The rows lie along a hidden order. The number after each row says roughly how far along it the row is, from 0 to 20. A new part has a new order.
[  5  -7  -9   7   1  22  -3  -7   9   1  -2 -12   1   3   3 -44   1 -22
   8   4  -2  -6  -4 -10   1   2  11 -16   1   3  24   1 -35 -13   0   0
   4  11  -2 -32  -3  12   1  -2 -10 -16  -1   3   4   7 -41  14 -80  41
   6 -21  -7  -2 -11   2  -3   3  -3  -5   6   1   3  -1   0  21   0  -7
  17 -14   1   6  -1   0 -10   0   2   0   7  -1   6  -3   4  -1 -19  12
 -12  -3  -2  -4  14   0 -11  -1   1 -20   2 -19 -29  -7   0 -12   4  13
  -2   6  18   1  -4  -9   5  -8 -13   0  -8   4  -3  11] : 13
[ -9   1  27   5  -8 -32   1   6 -10   4   0  14   3   1  -2  34  -4 -10
   0  -7  -4   0  -1 -17  33  -1   3  -1  -5  14  18   2  18  -5  -2   5
   2   1  12 -33  -4 -11  -1   1  -7 -19   8  -7   2   7 -15   7  -8  43
 -23 -12   8   2 -17 -22  -2  -6   0   3   4  -9  24  -4   7   5  -3  -7
  -6 -20  -1  -1  -9  -4  18   0  17   4  -4   6   5   6   7  -1  -8 -13
 -11 -14   6  -7  33   0  -4   1 -10  13  -1 -22  -8   3  -6  22  -4  21
  -5  -5  -4   4 -17  -5  -3 -10  -3  -4  -3   2   4 -33] : 13
[  5 -12  -3   4  11  15  -4  -9   0   2   0  -9   0   1   3 -34   2  -6
  -3 -14   0 -13 -10   8   0  -1   2  -9   0  -1  30  -3 -29 -15  -5  -5
  -2  -2  -3   1   2   3 -13   2   5 -22   0 -11  -3  -1 -25  16 -49  20
 -11 -11 -20  -1  -1  13  -4  32   0  -8  21   6   7   2   8  11  -2  -6
   9   5  -1   4   5  -2   6   0 -16   8  15   3   5   6  -4  -7 -44  12
   0  -3  -4  -1   3   1  -5   2   3 -28   2 -17 -29  11  -2 -33  -3  10
   6   0   6   0  -4 -11  -7   3  -7  -5 -20   8   1  14] : 9
[ 19   3   2   7   3   1   1   0   6  -7  -4  -6  -1  -3   8  -2   4  -9
  10  -3   0   3   8  17 -16  -3  -2  29   5 -11 -56   2  51  -9   1   1
  -3   5  -9  44   3 -16 -11  -9   9 -11  -5   3  -2  -3 -23  -8  -6 -44
  -5   5   4  -7 -23  11   4  23  -4  -1  30  -3 -22   0 -30  11   4   3
 -13  17   3   1  12   6 -30   0   4   0   9  -2  -6  -5   0   0   5  14
 -12   0   3   4   4  -3   5  -3   0   6   1   1  26   6  -1  12  -3  -6
   3   1   5  -3   7  -6   1  15   5   7   1 -11  -3  16] : 17
[ 11   0   7   6   2  -8  -2  -5  -2   1  -2  -5   0   0   5 -34  11 -15
  14  -1  -1   2  -1  10   1  -3   7 -21  10   3 -13   1  25 -11  -2  16
   0   5   0 -27  -1  -3 -11 -16   4 -22  -1  -4   4  12 -47   1 -61   8
  -9 -10  -9  -4   1   2   1  13   3  -3  36  -2   3  -2 -12  27   0  -5
   0 -14   2   4  -6  -3 -13   0   0   0   3   1   1   1   6  -2 -17  14
 -27  -5   4  -1  21   1   1  -3   0 -14   0 -20   5   6  -2 -10   0  11
  -9   3   0   3  -5  -8  -6  -9  -6   3   0  -2  -4   4] : 16
[  0   1  22  -5  -3 -24   3   6  -6   2   0   3  -1  -4   3   9  -1   6
 -16 -19  -1   0  -6  20 -15  -2  -7  -6  -4   4   0  -2  13   5  -4   0
  -5  -9  -4  -7   5 -21 -18  -4  21  -2   3  -9  -8  -3  29  -4  25 -17
  -7  -1 -14  -3  26   3  -2  49  -1   0  35   1  -3   1 -11  -7  -3   1
  -6  -4  -2  -7   7  -2   7  -1  -6   8   7   8  -4  11  -7  -4   0   6
   1   1  -2  -4 -16   1   6   2  -2  -5  -1   8   7  14  -8 -14  -6  13
  -2  -6  -1  -3  -3  -2 -15  -1   9   2  -7  -4   4  -1] : 7
[ -8  -1  -1   2  -4  -3   4   2   7   3   3 -14   1  -2  -4  37  -8   7
 -14 -14  -1 -11  -7   3   2  -1  -9  19 -13   4  12  -1  16   3   1 -13
  -4  -7  -2 -10   2 -19  -8  -3   6   8  12  -7 -10 -15  20   3  43 -26
  -4 -11 -17  -1  -5   0   0  26   2   0 -11  -1  -4   1  -3 -14  -1  -2
  -8   1  -3 -10  11   0  -6   0  -5   8  -3   4   0   9   0   0 -14  -5
  15  -2  -5  -3 -13  -6  -4   1  -2  25   4  13  11   0  -3 -15  -3  -1
  12  -8  19  -1  -4   3  -6  -4  20  -2  -2  -5   6   8] : 0
[  6   4  -6  10 -10   6   3   5  10   1  -2  -9   3   0   0  28 -13 -23
   5   9   0  -4  -2 -13  -2   1   2  32 -10   0  -5   3   5   2   6  -4
   2  12   2  -9  -3  14   6  -6 -15  -5  10   8   1  -6 -18  12  -7  -5
   8 -16  12   1 -39 -13   5   0   4  -2 -10 -14  -7  -8 -11  -2   3   0
  -2 -15   0  -6   3   5 -36  -1  15  -1   4  -3   3  -7   6   5  15   1
  -6  -7   2  -3  -1  -4  -4  -3  -4  30   5   7  21 -14   1  25   3   8
   6  -1  26   0   1  -1  22 -13   5   1   7  -8   1   1] : 11
[  8   1   6   6  -2   0  -3  -4   4   0  -3   2   1   2   5 -13   5 -20
  19   6  -1   7   6  -6  -1   1  10 -21  10   3  -2   3  14 -14   0   8
   4  12   1 -25  -4  19   2  -7 -10 -18  -4   2   7  12 -48   2 -67  20
  -3  -6   7  -2  -5  -3  -1 -14   0  -1  18  -2   6  -3  -9  29   1  -3
   4 -13   2   9  -8  -1  -7   0  11  -4   5  -2   2  -6   5   0  -5   4
 -18  -3   3  -1  39   3  -2  -3   0 -15   0 -22 -13  -1   1   8   4  13
 -10   8  -4   3  -4  -8   4   0 -17   2   1   0  -4  -9] : 20
[ -2   0  25 -15  -2 -31   2  -2 -22   1   1  11  -5  -3  -1 -16  -4  10
 -19 -26  -1   5 -12  26  -9  -3  -7 -21  -5   9   6  -4  -6  17  -7   1
  -7 -15  -7   2   6 -27 -22  -5  26   0  -1  -6  -9  -1  39  -5  32 -21
  -6   3 -22  -3  35   8  -3  61  -5   2  48   5   2   2  -5 -12  -4   2
  -2  -5  -2  -7   4  -6  22  -1 -10  13   4   9  -6  15  -8  -6  -9  10
  10   2  -1  -1 -31   3   6   2   0  -9   0   6   3  16  -7 -37  -8   7
  -5  -9 -20  -3   6   0 -26   3   7   4 -15  -2   4   6] : 3
[  8 -11 -18  11   6  44  -2  -7  17   2  -2 -27   2   1   5 -45  -1 -16
   1  -3   1 -23 -10   2 -15   1   4  -3  -4  -5  36  -1 -33 -13   0  -8
  -1  10  -6  -9   1  21 -11  -4  -2 -22   4  -5  -2  -5 -47  21 -55  -6
   3 -20 -17  -2 -20  10  -3  18   2  -8  14   3  -6  -1  -2  22   2  -5
  15  -5  -1   2  11   2 -18   0 -17   1  17   1   5  -1  -1  -5 -32  19
  -8  -4  -7  -3 -10  -4  -3   0   6 -23   4   4 -21  -6   1 -26   1  13
  11   4  28  -1  -3 -10   5  -2   3  -1 -17   4   0  42] : 7
[ -4  11  38  -5  -7 -45   3   8 -13   3   1  33   0  -1  -2  43   1  -4
   4  -1  -2  22   7  -5  20  -2   1 -22   6  11 -26   2  36   2  -3  22
   2  -6  15   1  -3 -10   3  -1  -1  -3   0  -1   2  10  14 -12  23  35
 -19   7  21   2   7 -24   2 -19   4   7  14 -10  15  -3  -2  -3  -2   1
 -15 -11   1   1 -13  -3  13   0  22   3 -13   2  -2   3   5   2  28 -12
 -10  -5  11  -1  30   4   3   0  -9  19  -4 -19  18  11  -3  34  -4   9
 -16  -4 -27   5  -5   0   0  -9  -4  -1  11  -7   1 -46] : 19
[  8  -4   4   5   5  -7  -4  -9  -5   1  -2  -9  -1   0   5 -49  13 -10
  11  -6   0  -2  -3  12   5  -4   8 -20   9   0  -2  -1   5 -11  -3  10
  -1   1  -2 -29   0  -4 -14 -11   5 -20  -4  -5   4  11 -49   6 -64  16
 -15  -9 -13  -4   2   9   0  21   2  -4  37   2   5  -1  -5  27  -1  -6
   7  -9   1   6  -4  -3  -7   0  -7   2   7   2   3   4   2  -4 -32  20
 -26  -5   5  -1  12   1   1  -1   1 -28   1 -21 -10   8  -4 -22   0  12
  -5   1   6   3 -10 -10 -10  -9  -9   1  -7   4  -4  10] : 15
[  0  -5   0   7  -4  14   1   1  21   3  -1 -19   0  -1   4   3  -5 -10
  -8 -15   0 -14  -9   6 -10   0  -1  24 -11  -2  39  -2  -6   2  -2 -14
  -4   4  -8 -15   1  -6 -11   0   4  -5   6  -9  -5 -12 -13  11   4 -18
   3 -17 -22  -1 -16  -1  -1  41  -2  -4  -2   0  -7   2  -1   3  -2  -4
   3  -7  -3  -5  14   2  -4  -1 -10   7  15   4   1   4  -2  -3 -22   2
   5   1  -6  -6  -8  -3  -4   0   1   4   4  11  -2  -4  -7 -19  -1  11
  11  -1  30  -2 -14  -7  -3 -12   1   0 -11  -3   3  17] : 5
[  6   3 -11  13  -8  14   2   2  20   1  -2 -14  -1  -2   2  16  -8 -24
   1   9  -1  -8   0  -4  -3   0   1  31  -9  -4   6   2  32   0   3  -7
   1  13  -4  -6  -1  -1   0  -5 -14 -11   7   2   1  -7 -34   8  -8 -10
   9 -18   4   0 -57  -6   3  14   6  -4  -8  -7  -9  -5 -16   8   2  -2
  -3 -18   0  -6   6   4 -23  -1  11   0  10   2   3  -6   6   2  -2   2
  -4  -5  -2  -1  -7  -3  -4  -3  -1  18   4   6  15 -11   0  19   3   6
   9   1  27  -1   2  -5  14 -11   1   4   1  -4   0  12] : 10
[ 14   6 -13  13   0  14   3   1  21   0  -2 -21   3  -3   7  18   1 -14
   7  -4   2  -4   2  18 -14  -4  -3  40  -3  -9 -22   1  52  -2   4 -13
  -3  13  -5  22   1  -5  -8 -11   1  -3   4  -5   1  -7 -28  -3  18 -64
  11  -1   6  -4 -33  12   5  27  10  -2   8  -7 -19  -4 -26   3   3   3
 -11  -5  -2  -5   9   5 -41   0   4  -3   4  -4  -7  -4   1   0   2   4
  -6  -1   0   1  -9  -4   7  -4   1  15   4  17  36  -3  -3   8   1  -3
   9   0  19  -1   2  -2  12   5  14   4   7 -10  -2  18] : 10
[ -9   7  20   7 -12 -22   4  14   1   6   0  14   2  -1  -3  59 -15  -6
 -10   0  -2   0  -1 -15  24   1  -3  36 -14   7  23   3  19   8   0  -2
   2   2  10  -3  -4 -12   3  13 -11 -12  13  -5   0  -7   9   5  45  29
  -9  -4  12   6 -46 -25   1  -4   6   2 -16 -12  13  -4   4 -11  -2  -2
  -6 -23  -2  -9  -4   1  16   0  18   4   0   4   2   1   5   2  17 -20
   4 -11   5  -6  -5   0  -3   1 -10  34   0   4   6  -3  -4  41  -3  19
   2  -6   7   2  -8  -1  12 -14   6  -3  -2  -2   6 -30] : 10
[  3  -1 -18  12  -9  20   2   4  19   5  -2 -19   2  -1   2   8 -12 -14
  -1  10  -1 -13  -5 -12 -12   3   1  18 -12   0  23   2   5   4   6 -11
   2  14  -5 -33  -2   9   3  -4 -15  -5  11   4   1  -7 -24  13 -19  -5
  13 -21   2   1 -38 -10   2  11   3  -5 -16  -8  -9  -6 -11   4   3  -1
   7 -20  -1  -6   5   3 -20  -1   6  -2   7  -1   4  -7   3   3  -4   3
  -4  -7  -5  -5 -14  -4  -5  -3   0  13   6  11   0 -13   0  13   5  10
   8   2  36  -1   3  -2  15  -8   1   0   3  -1   2  16] : 7
[ -8  -2 -12   6  -8  17   2   3   1   5   0 -14   9   1  -2  -7 -11  -6
  -1  -3   0 -18 -11 -16   2   5   4   8 -14  10  62   2 -40   3   7 -19
  -1  11  -2 -30  -3  39   4  -3 -10 -10  11   0   2   2 -14  20  -9  -6
   6 -17   3   3  -4  -3  -6 -12   2  -3   1  -1   8  -6   1  -5   0  -3
  16 -44  -4  -4  -6  -3  -5  -1  -4  -9   7   4   4   2  -4  -2 -12   0
  -1  -9  -3  -9   8  -3   1   2  -1  -9   3  16 -13 -17   0 -12   4  22
   0   1  18   0  -4   1   7   3   0  -2  -4   2   3  27] : 4
[  0   9  -5  20  -7 -10  -1   5  13   5  -1 -13   8   1   0  39  -5 -23
  12   1   0  -5   0 -17  32  -2   6  42  -6   3  33   4  39 -10   4  -8
   3  19   9 -38  -7  16   4  -3 -17 -26  11  -8  10  -1 -38  13 -10  21
  -9 -11  21   4 -69 -14   3 -11  15  -2 -14 -15  15  -7   0   7   0  -5
  -4 -38  -2  -2  -7   0 -19   0  19  -6   3  -3   7  -3  11   2 -15 -13
  -8 -12   7  -3  21  -1  -4  -2  -8  29   3  -4  11 -17  -2  31   4  24
   6   2  16   6 -19  -8  22 -14   1  -6   6  -3   0 -13] : 13
[ -7  -4  -3   2  -3   1   3  -1  11   2   1 -17   1  -2  -2  24  -7   2
 -10 -13   0 -11  -9   2   0  -1  -8  18 -14   3   7  -1   6   5   1 -14
  -4  -1  -3  -3   2 -14  -6  -7   7  12  10  -6 -10 -13  22   5  41 -14
   7 -14 -13  -2   7   3   1  29   1   1 -13  -3  -5   0  -3 -11  -1  -1
  -8   3  -4  -9  13   1 -10   0  -7   7  -4   3  -2   7   0   0 -17  -2
  12  -3  -5  -4 -15  -7  -4   0   0  23   5  18  11  -1  -3 -15  -2  -3
  12  -8  23  -1  -5   3  -6  -4  18  -1   0  -5   5  14] : 0
[ 11   3 -23  11   0  20   2   1  23  -1  -1 -24   2  -3   4  16   0 -10
   4   0   3  -8   1  12 -17  -3  -4  31  -5 -10 -23   1  39  -2   7 -13
  -1  10  -8  16   1   4  -2 -13   1   6   5  -1   0  -8 -12  -6  22 -65
  15  -3   6  -4 -19  12   5  20   9  -2   0  -7 -21  -5 -22   1   3   5
 -10   3  -2  -4  11   5 -48   0  -1  -4   1  -5  -7  -5  -1   1   0   6
  -3   0  -3  -1 -15  -6   8  -4   1  16   5  18  32  -6  -1   5   2 -12
  11   0  21  -2   6   2  12   8  16   3  11  -8  -1  22] : 8
